Below are the code and all the weights of a small trained network. Each question names an input and a target symbol and asks about switching units off, where a switched-off unit gives its printed mean instead of its output.

import numpy as np


def w(rows, s, z=0):
    codes = np.array(rows[::2]) - 128.0
    scale = np.full(codes.shape[1], s)
    scale[-1] = z or s
    return codes * scale


def f(y):
    return y / 2 * (1 + np.tanh(0.7978845608 * (y + 0.044715 * y**3)))


def softmax(a):
    e = np.exp(a - a.max(-1, keepdims=True))
    return e / e.sum(-1, keepdims=True)


def log_softmax(a):
    a = a - a.max(-1, keepdims=True)
    return a - np.log(np.exp(a).sum(-1, keepdims=True))


def net(x, mask):
    ids = ['αγδεηθλμπστφψω'.index(c) for c in x.split()]
    T = len(ids)
    res = E[ids] + P[:T]
    r = res
    for j in range(2):
        rows = slice(3 * j, 3 * j + 3)
        q, k, v = (r @ M[0][rows].T for M in (Q, K, V))
        z = softmax(np.where(np.tri(T) > 0, q @ k.T / 3**0.5, -1e9)) @ v
        o = O[0][rows]
        res = res + np.where(mask[j], z, o[:, -1]) @ o[:, :-1]
    y = f(res @ A[0][:, :-1].T + A[0][:, -1])
    res = res + np.where(mask[2:14], y, B[0][:, -1]) @ B[0][:, :-1]
    return log_softmax(res[-1] @ U[:, :-1].T + U[:, -1])


Q, K, V, O, A, B = {}, {}, {}, {}, {}, {}
E = w([
[46,205,106],'α',
[31,112,64],'γ',
[188,52,65],'δ',
[168,22,48],'ε',
[59,112,68],'η',
[141,62,60],'θ',
[9,177,87],'λ',
[131,40,48],'μ',
[138,96,77],'π',
[73,129,77],'σ',
[103,142,88],'τ',
[131,79,67],'φ',
[73,97,63],'ψ',
[153,141,97],'ω',
],0.013)
P = w([
[126,174,218],'0',
[82,49,116],'1',
[141,99,51],'2',
[95,86,113],'3',
[161,212,130],'4',
[88,7,155],'5',
[156,112,16],'6',
[68,43,97],'7',
[166,177,87],'8',
[47,26,154],'9',
[166,192,81],'10',
],0.017)
Q[0] = w([
[73,78,166],'head 0',
[129,101,221],'head 0',
[135,99,166],'head 0',
[115,94,252],'head 1',
[219,224,88],'head 1',
[123,165,62],'head 1',
],0.016)
K[0] = w([
[141,164,49],'head 0',
[92,91,62],'head 0',
[140,169,78],'head 0',
[62,86,3],'head 1',
[94,72,194],'head 1',
[113,152,224],'head 1',
],0.017)
V[0] = w([
[64,111,99],'head 0',
[112,46,82],'head 0',
[61,82,96],'head 0',
[167,40,94],'head 1',
[214,51,155],'head 1',
[255,174,177],'head 1',
],0.018)
O[0] = w([
[90,62,203,166],'head 0',
[33,48,124,100],'head 0',
[42,19,175,153],'head 0',
[4,157,65,2],'head 1',
[70,208,30,9],'head 1',
[191,194,86,125],'head 1',
],0.013,0.0067)
A[0] = w([
[155,67,96,175],'neuron 0',
[73,175,210,90],'neuron 1',
[136,76,255,164],'neuron 2',
[188,112,187,118],'neuron 3',
[143,206,69,3],'neuron 4',
[41,59,123,163],'neuron 5',
[175,150,91,222],'neuron 6',
[152,121,73,214],'neuron 7',
[161,225,106,72],'neuron 8',
[71,86,92,150],'neuron 9',
[49,14,250,162],'neuron 10',
[124,144,216,86],'neuron 11',
],0.0077,0.012)
B[0] = w([
[117,188,133,162],'neuron 0',
[161,69,101,136],'neuron 1',
[44,127,124,224],'neuron 2',
[113,117,146,189],'neuron 3',
[176,1,157,154],'neuron 4',
[199,204,201,192],'neuron 5',
[32,156,142,171],'neuron 6',
[84,205,201,156],'neuron 7',
[144,58,60,163],'neuron 8',
[151,87,198,166],'neuron 9',
[154,141,36,253],'neuron 10',
[190,117,118,156],'neuron 11',
],0.0098,0.048)
U = w([
[52,99,145,255],'α',
[156,152,176,84],'γ',
[96,165,182,121],'δ',
[103,184,100,193],'ε',
[137,182,107,155],'η',
[11,191,162,68],'θ',
[13,106,92,96],'λ',
[105,42,83,14],'μ',
[134,128,28,82],'π',
[106,104,123,187],'σ',
[183,215,133,130],'τ',
[170,59,144,56],'φ',
[210,110,84,62],'ψ',
[165,171,97,169],'ω',
],0.011,0.0078)

Each question gives the input, a string of symbols that net reads in full, and the target symbol t.
The units are the heads (3 rows each of Q, K, V and O) and the neurons (one row each of A and B). Each row of codes is followed by its name. A weight is (code - 128) times the scale printed after its matrix; where a second scale follows, it is the last column's (O, A, B and U).
mask holds one flag per unit, heads first, then neurons. A switched-off unit (its flag False) gives its mean, the last column of its rows in O or B, instead of its output. The means were averaged over made-up inputs and are rounded, as every weight is.
A unit's drop is (log p(t) with every unit on - log p(t) with that unit switched off) / (log p(t) with every unit on - log p(t) with every unit switched off).
The circuit of an input: a set's keep is (log p(t) with only the set's units on - log p(t) with every unit switched off) / (log p(t) with every unit on - log p(t) with every unit switched off). Starting from the 12 units with the biggest drops (on a tie, the unit counted first), units are removed one at a time, each time the one whose removal leaves the highest keep (on an exact tie, the one counted first), for as long as the keep stays at least 0.8.
units of the circuit, in order: the units of the circuit, biggest drop first
unit that matters most: the unit with the biggest drop
k most important neurons: the k neurons with the biggest drops, biggest first
which heads matter: for each layer, one digit per head in row order, 1 if its drop is at least 0.15 and else 0, layers parted by /
input ψ δ ω τ τ, target α: units of the circuit, in order -> [neuron 5; neuron 10]
input η σ η τ δ δ δ δ, target θ: which heads matter -> 01
input θ δ δ λ λ α, target θ: unit that matters most -> neuron 5
input ε ε ω, target λ: units of the circuit, in order -> [head 1; neuron 5]
input λ μ λ ω τ λ λ ε λ τ, target μ: 3 most important neurons -> [neuron 10; neuron 2; neuron 9]
input α π τ ω λ, target γ: units of the circuit, in order -> [head 1; neuron 10; head 0]
input τ ω δ δ δ λ λ ε, target θ: units of the circuit, in order -> [head 1; neuron 10]
input δ λ η δ ε φ ω δ λ π π, target π: 3 most important neurons -> [neuron 8; neuron 2; neuron 5]
input ε λ μ, target λ: 3 most important neurons -> [neuron 10; neuron 5; neuron 4]
input ω α δ ε δ, target ψ: 4 most important neurons -> [neuron 8; neuron 4; neuron 5; neuron 2]
input δ φ λ τ, target θ: units of the circuit, in order -> [neuron 10; head 1]
input θ φ δ δ τ λ τ δ π, target ε: 2 most important neurons -> [neuron 10; neuron 2]
input γ τ ψ δ τ λ δ θ ε ψ, target θ: units of the circuit, in order -> [neuron 5; head 1]
input γ ε δ ω δ δ ε λ δ λ λ, target μ: units of the circuit, in order -> [head 1; neuron 5]
input σ η α λ ε δ ω, target δ: unit that matters most -> neuron 10
input λ δ λ τ λ θ δ δ ψ ε, target θ: units of the circuit, in order -> [neuron 5; head 1]
input λ δ δ α ψ, target φ: 3 most important neurons -> [neuron 11; neuron 5; neuron 7]
input δ δ ω δ λ ψ λ, target π: 3 most important neurons -> [neuron 2; neuron 8; neuron 4]
input α τ π γ π δ δ, target γ: units of the circuit, in order -> [head 1; head 0; neuron 10]
input μ η δ δ δ ω π π, target θ: units of the circuit, in order -> [head 1; neuron 10]
input λ λ λ π ε δ, target μ: 3 most important neurons -> [neuron 10; neuron 2; neuron 9]
input δ δ θ, target π: 3 most important neurons -> [neuron 2; neuron 8; neuron 5]
input τ θ θ δ λ, target τ: unit that matters most -> head 0
input δ λ τ τ δ θ δ σ, target θ: units of the circuit, in order -> [neuron 10; head 1]
input α θ λ, target γ: units of the circuit, in order -> [head 0; head 1; neuron 10]
